Below are the code and all the weights of a small trained network. Each question names an input and a class and asks about switching units off, where a switched-off unit gives its printed mean instead of its output.

import numpy as np


def w(rows, s, z=0):
    codes = np.array(rows[::2]) - 128.0
    scale = np.full(codes.shape[1], s)
    scale[-1] = z or s
    return codes * scale


def f(y):
    return y / 2 * (1 + np.tanh(0.7978845608 * (y + 0.044715 * y**3)))


def log_softmax(a):
    a = a - a.max(-1, keepdims=True)
    return a - np.log(np.exp(a).sum(-1, keepdims=True))


def net(x, mask):
    res = np.array(x, float).reshape(1, 6) / 4 @ E
    y = f(res @ A[0][:, :-1].T + A[0][:, -1])
    res = res + np.where(mask, y, B[0][:, -1]) @ B[0][:, :-1]
    return log_softmax(res[-1] @ U[:, :-1].T + U[:, -1])


A, B = {}, {}
E = w([
[162,167,146,94,229,64,63,79],'x0',
[245,124,185,24,90,131,172,65],'x1',
[183,203,82,148,67,158,210,93],'x2',
[91,74,255,185,75,229,109,68],'x3',
[114,237,53,201,151,124,81,62],'x4',
[19,147,116,89,233,65,225,125],'x5',
],0.0064)
A[0] = w([
[153,165,85,175,63,167,137,154,156],'neuron 1',
[182,99,115,82,115,82,76,97,165],'neuron 2',
[67,118,81,68,147,73,181,252,153],'neuron 3',
[168,145,95,175,62,141,119,173,162],'neuron 4',
[95,232,43,189,180,104,139,87,129],'neuron 5',
[208,143,100,74,87,188,139,152,253],'neuron 6',
[162,111,254,88,107,161,153,83,188],'neuron 7',
[149,93,182,98,113,154,189,75,129],'neuron 8',
[140,138,159,143,162,152,170,97,119],'neuron 9',
[64,98,208,136,156,176,70,145,194],'neuron 10',
[52,164,19,148,166,116,154,131,208],'neuron 11',
[107,90,220,141,126,174,73,141,206],'neuron 12',
[84,100,128,187,137,128,57,107,219],'neuron 13',
[113,92,235,148,126,132,103,131,189],'neuron 14',
[54,133,45,100,171,136,162,214,187],'neuron 15',
[60,95,138,104,148,101,177,196,221],'neuron 16',
[127,198,118,187,144,148,152,91,169],'neuron 17',
[221,173,76,75,174,116,99,132,152],'neuron 18',
[176,133,138,38,148,59,105,142,219],'neuron 19',
[186,183,79,144,103,138,117,143,197],'neuron 20',
[92,196,92,189,150,149,108,62,188],'neuron 21',
[89,166,155,155,151,118,151,78,148],'neuron 22',
[119,128,83,104,163,83,136,167,204],'neuron 23',
[74,83,129,155,141,144,72,149,204],'neuron 24',
[83,93,113,105,166,123,154,185,145],'neuron 25',
[139,114,155,102,77,131,179,91,153],'neuron 26',
[183,161,97,74,155,96,101,112,143],'neuron 27',
[157,114,225,90,106,162,192,108,128],'neuron 28',
[164,152,111,181,41,175,101,168,165],'neuron 29',
[158,144,84,177,61,149,136,154,163],'neuron 30',
[141,68,238,117,118,153,159,89,214],'neuron 31',
[215,133,190,94,134,114,143,95,228],'neuron 32',
[177,180,86,111,136,94,110,108,172],'neuron 33',
[68,109,178,162,124,149,49,151,168],'neuron 34',
[106,99,180,182,169,150,58,156,168],'neuron 35',
],0.0088,0.0035)
B[0] = w([
[143,65,55,181,139,164,198,66,186],'neuron 1',
[161,138,143,114,93,114,37,82,180],'neuron 2',
[199,49,196,93,169,66,204,188,226],'neuron 3',
[182,63,99,184,135,165,146,78,183],'neuron 4',
[83,192,47,97,215,61,135,123,220],'neuron 5',
[199,58,118,113,66,161,115,83,223],'neuron 6',
[82,129,123,72,23,218,93,179,253],'neuron 7',
[65,119,121,36,52,176,185,157,200],'neuron 8',
[117,143,101,105,132,151,135,141,141],'neuron 9',
[76,137,194,186,92,114,61,177,228],'neuron 10',
[67,135,89,102,255,51,182,165,225],'neuron 11',
[77,144,184,175,100,178,97,146,237],'neuron 12',
[71,188,159,238,138,112,103,114,200],'neuron 13',
[67,160,185,142,56,157,71,174,221],'neuron 14',
[155,59,142,122,225,50,241,203,218],'neuron 15',
[141,95,214,126,113,102,153,233,218],'neuron 16',
[76,128,57,121,151,136,147,106,172],'neuron 17',
[187,163,127,99,149,105,80,65,205],'neuron 18',
[218,136,173,74,113,100,65,135,207],'neuron 19',
[162,130,103,117,152,133,147,56,186],'neuron 20',
[33,202,36,168,179,110,125,96,197],'neuron 21',
[94,174,105,113,125,145,115,158,156],'neuron 22',
[174,105,165,96,212,41,144,144,187],'neuron 23',
[138,135,172,202,152,107,119,154,198],'neuron 24',
[156,94,170,135,124,82,150,174,182],'neuron 25',
[100,89,103,86,81,174,174,129,184],'neuron 26',
[201,173,114,81,151,85,55,74,184],'neuron 27',
[68,116,92,55,34,232,155,177,222],'neuron 28',
[150,79,106,192,115,174,151,86,213],'neuron 29',
[174,59,83,196,150,186,207,71,183],'neuron 30',
[50,162,144,99,30,200,95,210,255],'neuron 31',
[157,142,143,45,61,178,92,95,220],'neuron 32',
[156,155,92,94,172,92,87,38,186],'neuron 33',
[108,145,180,197,122,124,95,131,207],'neuron 34',
[92,151,193,214,103,112,62,128,199],'neuron 35',
],0.0063,0.0088)
U = w([
[229,175,127,53,123,96,55,59,64],'0',
[164,58,185,100,176,40,224,237,29],'1',
[90,120,126,23,26,227,157,184,156],'2',
[52,231,17,132,202,78,165,102,110],'3',
[183,50,56,196,116,197,200,38,139],'4',
[87,178,209,254,102,126,58,162,254],'5',
],0.0073,0.00064)

Each question gives the input, the list of numbers given to net, and the class t.
The units are the neurons (one row each of A and B). Each row of codes is followed by its name. A weight is (code - 128) times the scale printed after its matrix; where a second scale follows, it is the last column's (A, B and U).
mask holds one flag per neuron, in row order. A switched-off neuron (its flag False) gives its mean, the last column of its row in B, instead of its output. The means were averaged over made-up inputs and are rounded, as every weight is.
A unit's drop is (log p(t) with every unit on - log p(t) with that unit switched off) / (log p(t) with every unit on - log p(t) with every unit switched off).
The circuit of an input: a set's keep is (log p(t) with only the set's units on - log p(t) with every unit switched off) / (log p(t) with every unit on - log p(t) with every unit switched off). Starting from the 12 units with the biggest drops (on a tie, the unit counted first), units are removed one at a time, each time the one whose removal leaves the highest keep (on an exact tie, the one counted first), for as long as the keep stays at least 0.8.
circuit, biggest first: the units of the circuit, biggest drop first
top k neurons: the k neurons with the biggest drops, biggest first
drop when u is switched off: that unit's drop, to one decimal
input [-3,2,-4,4,1,8], class 1: circuit, biggest first -> neuron 16; neuron 32
input [0,5,3,-3,3,6], class 3: circuit, biggest first -> neuron 5
input [8,3,-5,-3,-8,-2], class 0: circuit, biggest first -> neuron 19; neuron 2
input [1,-5,1,5,3,3], class 3: circuit, biggest first -> neuron 21; neuron 5
input [2,5,7,5,6,3], class 3: circuit, biggest first -> neuron 21; neuron 5
input [-7,-8,6,-1,8,-4], class 3: top 3 neurons -> neuron 5; neuron 21; neuron 11
input [1,4,2,-5,5,1], class 0: top 2 neurons -> neuron 18; neuron 27
input [-5,8,8,5,8,1], class 4: top 2 neurons -> neuron 1; neuron 30
input [-2,0,-1,-7,4,6], class 1: top 2 neurons -> neuron 3; neuron 15
input [3,8,-7,1,4,8], class 0: top 2 neurons -> neuron 19; neuron 27
input [-7,-2,6,5,7,3], class 3: top 2 neurons -> neuron 21; neuron 5
input [6,7,-7,5,3,-8], class 2: top 2 neurons -> neuron 7; neuron 32
input [0,-2,3,6,2,-8], class 4: top 3 neurons -> neuron 1; neuron 30; neuron 29
input [7,1,-6,5,-5,1], class 5: circuit, biggest first -> neuron 10
input [0,2,-1,4,6,1], class 3: drop when neuron 21 is switched off -> 0.2
input [-8,-6,4,-8,4,3], class 1: drop when neuron 3 is switched off -> 1.3
input [-7,3,0,3,8,-5], class 4: drop when neuron 3 is switched off -> 0.0
